Below are the code and all the weights of a small trained network. Each question names an input and a target symbol and asks about switching units off, where a switched-off unit gives its printed mean instead of its output.

import numpy as np


def w(rows, s, z=0):
    codes = np.array(rows[::2]) - 128.0
    scale = np.full(codes.shape[1], s)
    scale[-1] = z or s
    return codes * scale


def f(y):
    return np.maximum(y, 0)


def softmax(a):
    e = np.exp(a - a.max(-1, keepdims=True))
    return e / e.sum(-1, keepdims=True)


def log_softmax(a):
    a = a - a.max(-1, keepdims=True)
    return a - np.log(np.exp(a).sum(-1, keepdims=True))


def net(x, mask):
    ids = ['γζμπστφψ'.index(c) for c in x.split()]
    T = len(ids)
    res = E[ids] + P[:T]
    u = 0
    for l in range(2):
        r = res
        for j in range(2):
            rows = slice(2 * j, 2 * j + 2)
            q, k, v = (r @ M[l][rows].T for M in (Q, K, V))
            z = softmax(np.where(np.tri(T) > 0, q @ k.T / 2**0.5, -1e9)) @ v
            o = O[l][rows]
            res = res + np.where(mask[u + j], z, o[:, -1]) @ o[:, :-1]
        u += 2
        y = f(res @ A[l][:, :-1].T + A[l][:, -1])
        res = res + np.where(mask[u : u + 8], y, B[l][:, -1]) @ B[l][:, :-1]
        u += 8
    return log_softmax(res[-1] @ U[:, :-1].T + U[:, -1])


Q, K, V, O, A, B = {}, {}, {}, {}, {}, {}
E = w([
[146,142,55,34,141,102],'γ',
[68,60,154,104,251,189],'ζ',
[165,113,109,188,9,103],'μ',
[70,164,125,176,117,106],'π',
[142,64,80,114,39,106],'σ',
[38,153,144,68,82,151],'τ',
[204,180,106,161,225,126],'φ',
[162,181,143,78,115,172],'ψ',
],0.014)
P = w([
[126,134,141,109,158,95],'0',
[129,143,110,130,139,129],'1',
[137,125,169,103,149,84],'2',
[136,146,95,142,129,150],'3',
[141,106,185,97,145,72],'4',
[133,149,81,152,121,165],'5',
[146,86,199,94,141,63],'6',
[136,149,68,159,115,177],'7',
[158,67,209,91,135,55],'8',
[142,151,56,163,110,189],'9',
[167,42,228,85,126,61],'10',
[140,156,48,169,109,199],'11',
[174,2,247,90,104,70],'12',
[141,152,41,176,100,208],'13',
],0.0098)
Q[0] = w([
[146,177,69,189,126,206],'L0H0',
[182,139,252,125,139,27],'L0H0',
[158,153,169,171,95,215],'L0H1',
[134,82,83,146,130,193],'L0H1',
],0.019)
K[0] = w([
[110,144,16,143,134,173],'L0H0',
[145,114,195,87,150,7],'L0H0',
[59,105,103,169,95,149],'L0H1',
[118,145,70,155,154,190],'L0H1',
],0.019)
V[0] = w([
[126,8,116,81,69,177],'L0H0',
[104,138,245,152,95,173],'L0H0',
[150,139,144,119,118,153],'L0H1',
[113,118,130,145,121,145],'L0H1',
],0.012)
O[0] = w([
[87,234,108,91,152,89,248],'L0H0',
[144,136,214,173,255,226,2],'L0H0',
[91,120,128,148,144,115,122],'L0H1',
[161,157,90,115,103,88,86],'L0H1',
],0.0056,0.0041)
A[0] = w([
[166,164,147,136,127,29,111],'L0N0',
[126,197,142,138,167,141,1],'L0N1',
[144,147,103,107,127,70,29],'L0N2',
[237,162,87,153,201,74,116],'L0N3',
[63,94,109,108,139,233,132],'L0N4',
[141,190,180,238,94,90,36],'L0N5',
[47,111,141,176,110,119,15],'L0N6',
[59,251,162,121,103,79,122],'L0N7',
],0.012,0.0022)
B[0] = w([
[107,100,154,113,106,186,246],'L0N0',
[104,147,113,95,133,95,146],'L0N1',
[154,104,157,184,189,173,255],'L0N2',
[71,217,192,166,134,126,202],'L0N3',
[152,161,98,154,166,50,201],'L0N4',
[74,124,110,93,251,151,173],'L0N5',
[131,66,88,79,66,186,145],'L0N6',
[53,192,129,107,64,78,241],'L0N7',
],0.013,0.0054)
Q[1] = w([
[125,150,91,142,113,146],'L1H0',
[109,116,157,110,110,127],'L1H0',
[111,147,129,102,170,141],'L1H1',
[151,198,2,187,123,164],'L1H1',
],0.037)
K[1] = w([
[139,161,59,160,108,143],'L1H0',
[119,94,179,106,104,103],'L1H0',
[85,149,133,164,162,77],'L1H1',
[144,195,5,189,124,161],'L1H1',
],0.026)
V[1] = w([
[76,36,113,161,135,66],'L1H0',
[48,151,121,112,153,253],'L1H0',
[114,121,179,135,138,36],'L1H1',
[157,107,138,148,179,116],'L1H1',
],0.015)
O[1] = w([
[168,209,174,106,102,174,113],'L1H0',
[195,120,72,140,107,14,254],'L1H0',
[126,166,2,213,104,103,240],'L1H1',
[124,115,14,67,116,156,18],'L1H1',
],0.0083,0.0058)
A[1] = w([
[167,98,135,84,163,72,121],'L1N0',
[108,127,124,114,190,129,108],'L1N1',
[118,47,141,152,27,125,173],'L1N2',
[113,142,129,98,67,111,1],'L1N3',
[115,45,143,168,20,140,69],'L1N4',
[97,156,127,91,76,105,156],'L1N5',
[253,85,123,148,142,145,133],'L1N6',
[114,10,116,149,167,127,137],'L1N7',
],0.022,0.0068)
B[1] = w([
[233,182,108,155,167,219,179],'L1N0',
[127,82,198,116,152,186,160],'L1N1',
[89,77,119,215,37,196,191],'L1N2',
[81,197,87,202,220,228,179],'L1N3',
[222,182,99,65,215,86,170],'L1N4',
[172,49,172,45,85,96,249],'L1N5',
[19,218,100,65,11,142,141],'L1N6',
[3,64,153,113,183,113,148],'L1N7',
],0.018,0.014)
U = w([
[144,68,17,85,140,101,91],'γ',
[122,92,114,110,241,152,142],'ζ',
[254,160,134,91,211,79,42],'μ',
[50,92,108,144,80,159,72],'π',
[173,30,146,211,50,185,108],'σ',
[108,123,222,53,116,75,197],'τ',
[116,155,127,211,144,75,254],'φ',
[136,205,126,90,119,142,85],'ψ',
],0.0058,0.0063)

Each question gives the input, a string of symbols that net reads in full, and the target symbol t.
The units are the heads (2 rows each of Q, K, V and O) and the neurons (one row each of A and B). Each row of codes is followed by its name. A weight is (code - 128) times the scale printed after its matrix; where a second scale follows, it is the last column's (O, A, B and U).
mask holds one flag per unit, layer by layer, with each layer's heads first. A switched-off unit (its flag False) gives its mean, the last column of its rows in O or B, instead of its output. The means were averaged over made-up inputs and are rounded, as every weight is.
A unit's drop is (log p(t) with every unit on - log p(t) with that unit switched off) / (log p(t) with every unit on - log p(t) with every unit switched off).
The circuit of an input: a set's keep is (log p(t) with only the set's units on - log p(t) with every unit switched off) / (log p(t) with every unit on - log p(t) with every unit switched off). Starting from the 12 units with the biggest drops (on a tie, the unit counted first), units are removed one at a time, each time the one whose removal leaves the highest keep (on an exact tie, the one counted first), for as long as the keep stays at least 0.8.
circuit, biggest first: the units of the circuit, biggest drop first
unit that matters most: the unit with the biggest drop
top k neurons: the k neurons with the biggest drops, biggest first
top k neurons in layer l: the k neurons of layer l with the biggest drops, biggest first
heads that matter: for each layer, one digit per head in row order, 1 if its drop is at least 0.15 and else 0, layers parted by /
input σ ψ σ γ τ μ γ γ π, target σ: circuit, biggest first	[L0N6, L1N2]
input ψ τ π ζ ψ ζ ψ τ φ τ π, target π: top 4 neurons in layer 0	[L0N7, L0N3, L0N6, L0N4]
input γ ζ μ σ μ ζ ζ σ π, target γ: top 3 neurons	[L0N5, L0N6, L0N4]
input γ μ γ ζ τ γ γ φ γ π, target π: top 3 neurons in layer 0	[L0N7, L0N6, L0N3]
input σ ψ γ σ ψ γ, target τ: circuit, biggest first	[L0H0, L0N7, L1N5]
input ψ μ π σ μ, target ψ: top 2 neurons	[L0N7, L1N6]
input μ σ τ ζ σ ψ ζ γ σ φ τ ψ, target π: circuit, biggest first	[L0N3, L1H0, L1N6, L1N7]
input σ γ φ σ γ τ ζ σ π γ μ σ ψ, target μ: top 2 neurons	[L0N2, L0N0]
input ψ ζ π ζ τ μ σ τ σ φ τ γ, target π: unit that matters most	L0H0
input μ ψ σ τ σ σ γ π τ ψ, target ψ: heads that matter	10 / 01
input π γ τ γ μ, target φ: circuit, biggest first	[L0N5, L0N7, L1H1]
input ψ γ ψ φ μ ζ π γ ψ, target ψ: top 4 neurons	[L0N7, L1N6, L0N5, L1N0]
input σ σ μ σ ψ γ σ γ ζ σ ψ, target γ: circuit, biggest first	[L1H1, L0H0, L0N4, L1H0]
input μ μ τ γ γ ψ γ φ ζ ζ ψ φ γ, target ζ: unit that matters most	L0N4
input μ π π, target μ: top 4 neurons	[L0N5, L0N2, L1N0, L1N2]
input μ γ ψ ψ γ τ ζ γ, target φ: circuit, biggest first	[L0N4, L0N7, L1N5, L1H1]
input γ π ψ μ ψ ψ ζ π σ μ γ γ, target μ: circuit, biggest first	[L1H0, L1H1, L0N5, L1N0]
input τ σ μ ψ ζ γ σ γ, target σ: circuit, biggest first	[L0H0, L0N4, L0N5, L1N2]
input ζ φ μ ψ ζ ψ, target ζ: top 2 neurons	[L0N4, L0N0]
input μ ψ ζ γ, target ζ: top 2 neurons in layer 0	[L0N7, L0N0]
input σ γ γ γ ψ σ γ ψ ζ τ σ μ, target φ: top 4 neurons	[L0N5, L0N4, L0N7, L0N0]
input ζ γ τ ψ ψ ζ ζ μ, target γ: top 2 neurons	[L0N5, L0N0]
input τ σ π, target φ: top 3 neurons	[L0N5, L0N7, L1N5]
input γ σ τ φ τ φ φ μ τ σ γ, target φ: top neuron	[L0N7]
input τ φ γ μ σ ζ γ τ, target τ: top 2 neurons	[L1N5, L0N4]
input σ γ γ π γ σ π γ γ σ τ τ π, target φ: circuit, biggest first	[L0H0, L1H1, L1N5]
input τ μ φ ψ μ, target π: unit that matters most	L0N5
input γ γ γ π, target σ: top 2 neurons	[L0N6, L0N2]
input γ μ σ γ ζ τ ζ σ ψ μ π, target ζ: circuit, biggest first	[L0H0, L0N5, L1N7]
